Below is a small trained network, with its code and all its weights. Each question gives an input and a target symbol and asks what happens when units are switched off, that is, made to give their printed mean instead of their output.

import numpy as np


def w(rows, s, z=0):
    codes = np.array(rows[::2]) - 128.0
    scale = np.full(codes.shape[1], s)
    scale[-1] = z or s
    return codes * scale


def f(y):
    return np.maximum(y, 0)


def softmax(a):
    e = np.exp(a - a.max(-1, keepdims=True))
    return e / e.sum(-1, keepdims=True)


def log_softmax(a):
    a = a - a.max(-1, keepdims=True)
    return a - np.log(np.exp(a).sum(-1, keepdims=True))


def net(x, mask):
    ids = ['ΔΞΣαγεηλμτφψω'.index(c) for c in x.split()]
    T = len(ids)
    res = E[ids] + P[:T]
    q, k, v = (res @ M[0].T for M in (Q, K, V))
    z = softmax(np.where(np.tri(T) > 0, q @ k.T / 2**0.5, -1e9)) @ v
    res = res + np.where(mask[0], z, O[0][:, -1]) @ O[0][:, :-1]
    y = f(res @ A[0][:, :-1].T + A[0][:, -1])
    res = res + np.where(mask[1:17], y, B[0][:, -1]) @ B[0][:, :-1]
    return log_softmax(res[-1] @ U[:, :-1].T + U[:, -1])


Q, K, V, O, A, B = {}, {}, {}, {}, {}, {}
E = w([
[184,154,168,128],'Δ',
[197,60,69,173],'Ξ',
[156,208,161,108],'Σ',
[58,112,172,164],'α',
[134,101,84,72],'γ',
[104,217,123,132],'ε',
[61,61,143,6],'η',
[141,176,101,159],'λ',
[194,59,144,66],'μ',
[105,116,113,174],'τ',
[121,78,130,161],'φ',
[86,105,190,145],'ψ',
[62,139,126,132],'ω',
],0.025)
P = w([
[93,58,136,132],'0',
[129,92,131,73],'1',
[84,53,140,151],'2',
[152,112,120,36],'3',
[75,40,139,160],'4',
[163,122,114,17],'5',
[76,34,141,166],'6',
[170,134,110,1],'7',
],0.0078)
Q[0] = w([
[165,221,170,201],'h0',
[154,152,71,10],'h0',
],0.013)
K[0] = w([
[79,213,255,95],'h0',
[117,84,103,81],'h0',
],0.018)
V[0] = w([
[80,101,112,35],'h0',
[136,39,3,27],'h0',
],0.0054)
O[0] = w([
[82,3,104,61,208],'h0',
[176,181,125,17,252],'h0',
],0.0064,0.0023)
A[0] = w([
[139,7,64,103,168],'n0',
[46,57,148,139,186],'n1',
[56,173,66,191,107],'n2',
[200,141,80,155,189],'n3',
[82,160,153,130,162],'n4',
[132,184,107,100,2],'n5',
[131,34,245,120,118],'n6',
[160,203,82,134,184],'n7',
[171,176,141,168,221],'n8',
[151,132,204,89,194],'n9',
[202,103,149,135,133],'n10',
[200,156,64,157,206],'n11',
[170,24,176,167,35],'n12',
[78,177,154,113,190],'n13',
[49,148,107,130,55],'n14',
[212,125,73,140,166],'n15',
],0.014,0.0052)
B[0] = w([
[228,185,169,145,246],'n0',
[152,67,40,42,225],'n1',
[117,155,3,170,172],'n2',
[7,143,118,113,174],'n3',
[170,181,140,96,178],'n4',
[29,69,136,121,143],'n5',
[2,98,171,185,224],'n6',
[155,101,204,156,181],'n7',
[228,107,117,248,184],'n8',
[107,153,159,194,217],'n9',
[79,96,101,110,168],'n10',
[11,170,114,163,180],'n11',
[183,100,241,101,175],'n12',
[177,172,91,78,197],'n13',
[117,249,63,85,158],'n14',
[108,175,124,80,183],'n15',
],0.0082,0.012)
U = w([
[91,74,163,221,100],'Δ',
[57,209,175,126,177],'Ξ',
[222,133,158,197,160],'Σ',
[53,75,79,115,135],'α',
[236,105,114,92,137],'γ',
[178,182,69,146,42],'ε',
[122,99,155,46,209],'η',
[69,123,84,215,63],'λ',
[147,91,228,110,35],'μ',
[206,38,59,160,254],'τ',
[198,3,127,146,249],'φ',
[46,56,178,134,48],'ψ',
[146,132,45,65,34],'ω',
],0.011,0.0088)

Each question gives the input, a string of symbols that net reads in full, and the target symbol t.
The units are the heads (2 rows each of Q, K, V and O) and the neurons (one row each of A and B). Each row of codes is followed by its name. A weight is (code - 128) times the scale printed after its matrix; where a second scale follows, it is the last column's (O, A, B and U).
mask holds one flag per unit, heads first, then neurons. A switched-off unit (its flag False) gives its mean, the last column of its rows in O or B, instead of its output. The means were averaged over made-up inputs and are rounded, as every weight is.
A unit's drop is (log p(t) with every unit on - log p(t) with that unit switched off) / (log p(t) with every unit on - log p(t) with every unit switched off).
The circuit of an input: a set's keep is (log p(t) with only the set's units on - log p(t) with every unit switched off) / (log p(t) with every unit on - log p(t) with every unit switched off). Starting from the 12 units with the biggest drops (on a tie, the unit counted first), units are removed one at a time, each time the one whose removal leaves the highest keep (on an exact tie, the one counted first), for as long as the keep stays at least 0.8.
circuit, biggest first: the units of the circuit, biggest drop first
k most important neurons: the k neurons with the biggest drops, biggest first
drop when u is switched off: that unit's drop, to one decimal
input Σ φ μ ψ, target ψ: circuit, biggest first => [n6, n0]
input Σ φ Σ φ φ μ, target μ: circuit, biggest first => [n6, n1, n12]
input ω Ξ Δ γ μ Δ, target Ξ: circuit, biggest first => [n1, n3]
input τ Δ ε φ φ, target φ: circuit, biggest first => [n1, n12]
input Σ Δ ω α, target α: circuit, biggest first => [n1, n0]
input Σ η μ τ Σ Σ Σ ω, target η: 2 most important neurons => [n2, n8]
input γ η μ α, target η: 3 most important neurons => [n1, n11, n2]
input τ Σ η ε, target η: 2 most important neurons => [n6, n11]
input Σ γ α η Σ, target Σ: most important neuron => [n8]
input Ξ Σ Ξ ψ α, target α: 3 most important neurons => [n1, n6, n0]
input Ξ ε ψ γ, target Ξ: drop when n6 is switched off => -0.2
input ε Σ α γ, target γ: drop when n6 is switched off => 0.4
input λ ε α ψ ω, target ω: drop when n14 is switched off => 0.1
